Below are the code and all the weights of a small trained network. Each question names an input and a class and asks about switching units off, where a switched-off unit gives its printed mean instead of its output.

import numpy as np


def w(rows, s, z=0):
    codes = np.array(rows[::2]) - 128.0
    scale = np.full(codes.shape[1], s)
    scale[-1] = z or s
    return codes * scale


def f(y):
    return y / 2 * (1 + np.tanh(0.7978845608 * (y + 0.044715 * y**3)))


def log_softmax(a):
    a = a - a.max(-1, keepdims=True)
    return a - np.log(np.exp(a).sum(-1, keepdims=True))


def net(x, mask):
    res = np.array(x, float).reshape(1, 7) / 4 @ E
    y = f(res @ A[0][:, :-1].T + A[0][:, -1])
    res = res + np.where(mask, y, B[0][:, -1]) @ B[0][:, :-1]
    return log_softmax(res[-1] @ U[:, :-1].T + U[:, -1])


A, B = {}, {}
E = w([
[136,104,132,191,65,132,170,213],'x0',
[130,126,128,129,128,124,127,129],'x1',
[126,140,115,77,1,134,65,99],'x2',
[130,127,127,127,126,128,128,128],'x3',
[123,225,121,65,148,126,114,212],'x4',
[137,54,149,44,131,118,176,154],'x5',
[148,180,145,120,107,130,216,99],'x6',
],0.0063)
A[0] = w([
[110,77,136,167,118,119,147,74,59],'N0',
[141,120,142,161,206,120,151,148,62],'N1',
[97,82,123,141,151,131,53,170,81],'N2',
[137,205,138,225,128,138,79,105,45],'N3',
[126,167,135,127,135,134,116,126,48],'N4',
[137,182,146,115,100,126,236,86,66],'N5',
[143,61,143,178,108,125,136,55,42],'N6',
[118,90,134,147,151,124,56,166,82],'N7',
[133,118,121,162,203,124,156,148,60],'N8',
[136,71,117,164,116,139,137,71,60],'N9',
[136,119,125,163,222,121,174,144,36],'N10',
[155,52,135,45,131,144,160,159,56],'N11',
[130,138,145,77,184,122,90,46,55],'N12',
[117,60,155,50,129,128,164,148,58],'N13',
[133,181,116,99,134,122,121,175,73],'N14',
[163,63,131,131,163,98,15,175,80],'N15',
[150,170,130,129,103,137,180,98,76],'N16',
[137,104,135,70,134,122,151,139,44],'N17',
[131,116,149,165,91,131,140,190,68],'N18',
[123,207,152,81,152,138,90,217,33],'N19',
[135,105,124,138,135,143,95,148,104],'N20',
[117,72,137,61,127,128,166,140,79],'N21',
[93,83,110,123,156,159,52,169,88],'N22',
[119,132,125,89,29,119,95,107,40],'N23',
[128,70,153,175,106,111,135,61,50],'N24',
[107,114,134,174,80,126,157,191,64],'N25',
[111,142,128,72,183,123,101,43,43],'N26',
[108,79,124,161,115,140,140,76,69],'N27',
[136,134,123,75,178,125,96,49,59],'N28',
[122,199,147,216,128,129,86,103,55],'N29',
[132,109,129,168,87,133,152,183,74],'N30',
[151,155,133,112,117,124,173,106,97],'N31',
[135,186,131,90,137,116,113,183,76],'N32',
[115,130,130,124,129,125,135,124,127],'N33',
[153,125,134,98,60,125,89,115,61],'N34',
[127,155,161,117,116,133,161,109,100],'N35',
[108,122,147,161,192,139,154,148,70],'N36',
[125,119,133,154,190,127,152,148,79],'N37',
[114,165,138,128,106,134,193,94,60],'N38',
[135,112,130,177,79,120,147,198,62],'N39',
[127,105,160,162,76,126,145,193,66],'N40',
[136,119,130,165,210,123,157,147,54],'N41',
[126,184,98,198,126,136,103,113,61],'N42',
[125,141,132,82,9,130,83,105,9],'N43',
[114,186,115,88,135,129,122,203,58],'N44',
[124,79,119,73,125,125,160,150,62],'N45',
[132,106,105,186,68,116,161,204,54],'N46',
[107,166,122,124,103,129,211,91,67],'N47',
],0.011,0.014)
B[0] = w([
[141,102,100,88,134,151,167,124,150],'N0',
[132,137,116,117,77,158,101,133,161],'N1',
[147,159,134,138,111,111,166,122,173],'N2',
[127,111,66,158,140,81,98,134,190],'N3',
[115,170,68,3,173,91,144,131,40],'N4',
[126,161,142,168,99,115,179,130,223],'N5',
[130,76,109,132,131,176,175,105,208],'N6',
[126,166,137,124,115,97,159,124,145],'N7',
[135,141,120,101,83,149,100,129,153],'N8',
[112,98,110,101,142,153,175,147,167],'N9',
[131,122,141,86,62,136,93,142,168],'N10',
[128,101,79,171,139,91,91,112,184],'N11',
[134,180,130,141,179,166,118,139,174],'N12',
[123,112,81,152,139,81,109,132,172],'N13',
[118,102,108,114,145,140,163,113,138],'N14',
[113,168,118,166,94,123,191,131,254],'N15',
[120,154,143,122,116,96,159,126,102],'N16',
[122,128,78,12,167,46,126,127,65],'N17',
[115,166,131,101,170,140,117,116,109],'N18',
[124,84,126,101,139,170,196,164,202],'N19',
[128,142,144,94,137,91,141,120,86],'N20',
[128,131,64,196,121,107,114,125,175],'N21',
[153,151,141,140,103,115,170,114,192],'N22',
[120,145,107,110,62,160,94,135,198],'N23',
[122,79,110,122,134,167,168,125,191],'N24',
[132,162,134,120,173,149,118,125,136],'N25',
[120,176,141,117,184,160,104,108,157],'N26',
[118,101,109,90,145,146,172,165,155],'N27',
[128,185,129,141,174,166,120,144,168],'N28',
[133,111,72,155,133,82,101,134,180],'N29',
[126,163,133,115,172,141,109,94,133],'N30',
[135,154,116,155,119,131,153,132,113],'N31',
[136,87,103,152,139,157,157,82,183],'N32',
[122,131,124,139,124,133,129,129,124],'N33',
[131,153,112,83,98,149,109,131,150],'N34',
[136,149,120,139,121,127,149,127,95],'N35',
[120,144,112,106,84,150,108,121,147],'N36',
[121,137,112,121,83,153,105,106,148],'N37',
[115,155,150,76,117,61,167,123,81],'N38',
[135,162,131,136,173,159,117,129,144],'N39',
[130,171,130,125,161,149,103,119,141],'N40',
[135,138,124,101,78,149,96,131,164],'N41',
[127,117,82,119,144,79,110,129,137],'N42',
[135,122,130,102,30,145,82,126,205],'N43',
[126,76,108,126,141,158,157,103,182],'N44',
[124,126,93,88,151,71,108,140,98],'N45',
[132,164,131,160,175,170,114,129,175],'N46',
[124,153,140,113,110,86,168,127,119],'N47',
],0.041,0.0014)
U = w([
[132,129,116,110,63,186,88,121,99],'0',
[119,66,99,124,155,192,185,110,79],'1',
[132,178,135,146,196,180,104,116,76],'2',
[125,103,60,164,144,73,99,122,87],'3',
[134,109,147,172,115,152,129,125,253],'4',
[130,114,143,164,118,157,137,120,246],'5',
[139,164,144,164,94,122,192,112,87],'6',
[85,63,255,13,174,19,99,171,43],'7',
],0.0071,0.012)

Each question gives the input, the list of numbers given to net, and the class t.
The units are the neurons (one row each of A and B). Each row of codes is followed by its name. A weight is (code - 128) times the scale printed after its matrix; where a second scale follows, it is the last column's (A, B and U).
mask holds one flag per neuron, in row order. A switched-off neuron (its flag False) gives its mean, the last column of its row in B, instead of its output. The means were averaged over made-up inputs and are rounded, as every weight is.
A unit's drop is (log p(t) with every unit on - log p(t) with that unit switched off) / (log p(t) with every unit on - log p(t) with every unit switched off).
The circuit of an input: a set's keep is (log p(t) with only the set's units on - log p(t) with every unit switched off) / (log p(t) with every unit on - log p(t) with every unit switched off). Starting from the 12 units with the biggest drops (on a tie, the unit counted first), units are removed one at a time, each time the one whose removal leaves the highest keep (on an exact tie, the one counted first), for as long as the keep stays at least 0.8.
circuit, biggest first: the units of the circuit, biggest drop first
most important unit: the unit with the biggest drop
k most important neurons: the k neurons with the biggest drops, biggest first
drop when u is switched off: that unit's drop, to one decimal
input [-1,-1,5,8,8,-8,3], class 1: most important unit -> N19
input [-3,3,-4,2,-4,5,7], class 6: circuit, biggest first -> (N5, N47)
input [3,5,1,5,4,5,-8], class 6: circuit, biggest first -> (N15, N22)
input [4,-7,6,-3,-6,8,-5], class 3: circuit, biggest first -> (N11, N13)
input [8,6,-5,0,-8,-7,5], class 1: circuit, biggest first -> (N6, N24)
input [2,3,7,2,6,3,-4], class 0: circuit, biggest first -> (N43, N23)
input [1,5,6,3,2,0,-7], class 6: circuit, biggest first -> (N15, N22, N2)
input [5,0,-7,1,-7,-8,2], class 3: 2 most important neurons -> (N3, N29)
input [6,3,-2,-7,1,7,-4], class 3: 2 most important neurons -> (N11, N13)
input [7,7,5,-3,-7,4,6], class 1: circuit, biggest first -> (N6, N24)
input [1,8,3,4,7,-8,-5], class 3: circuit, biggest first -> (N3, N29)
input [0,-3,8,6,3,-8,-7], class 0: 3 most important neurons -> (N43, N23, N34)
input [-6,1,-2,-7,1,3,-8], class 6: circuit, biggest first -> (N15, N22)
input [-2,6,8,-7,6,8,-5], class 0: circuit, biggest first -> (N43)
input [6,2,7,-2,6,-7,-2], class 0: 3 most important neurons -> (N43, N23, N34)
input [0,3,-5,-4,-6,-2,8], class 6: circuit, biggest first -> (N5, N47)
input [-2,-6,-6,-6,7,-8,-5], class 3: 3 most important neurons -> (N3, N29, N42)
input [-8,0,7,1,-3,4,-7], class 2: drop when N28 is switched off -> 0.4
input [8,-2,1,-6,0,-3,0], class 2: drop when N3 is switched off -> 0.0
input [-8,-5,-8,4,3,4,-2], class 0: drop when N41 is switched off -> 0.1
input [3,3,7,-1,4,1,8], class 6: drop when N16 is switched off -> 0.3
input [8,4,-6,6,-2,8,-7], class 2: most important unit -> N46
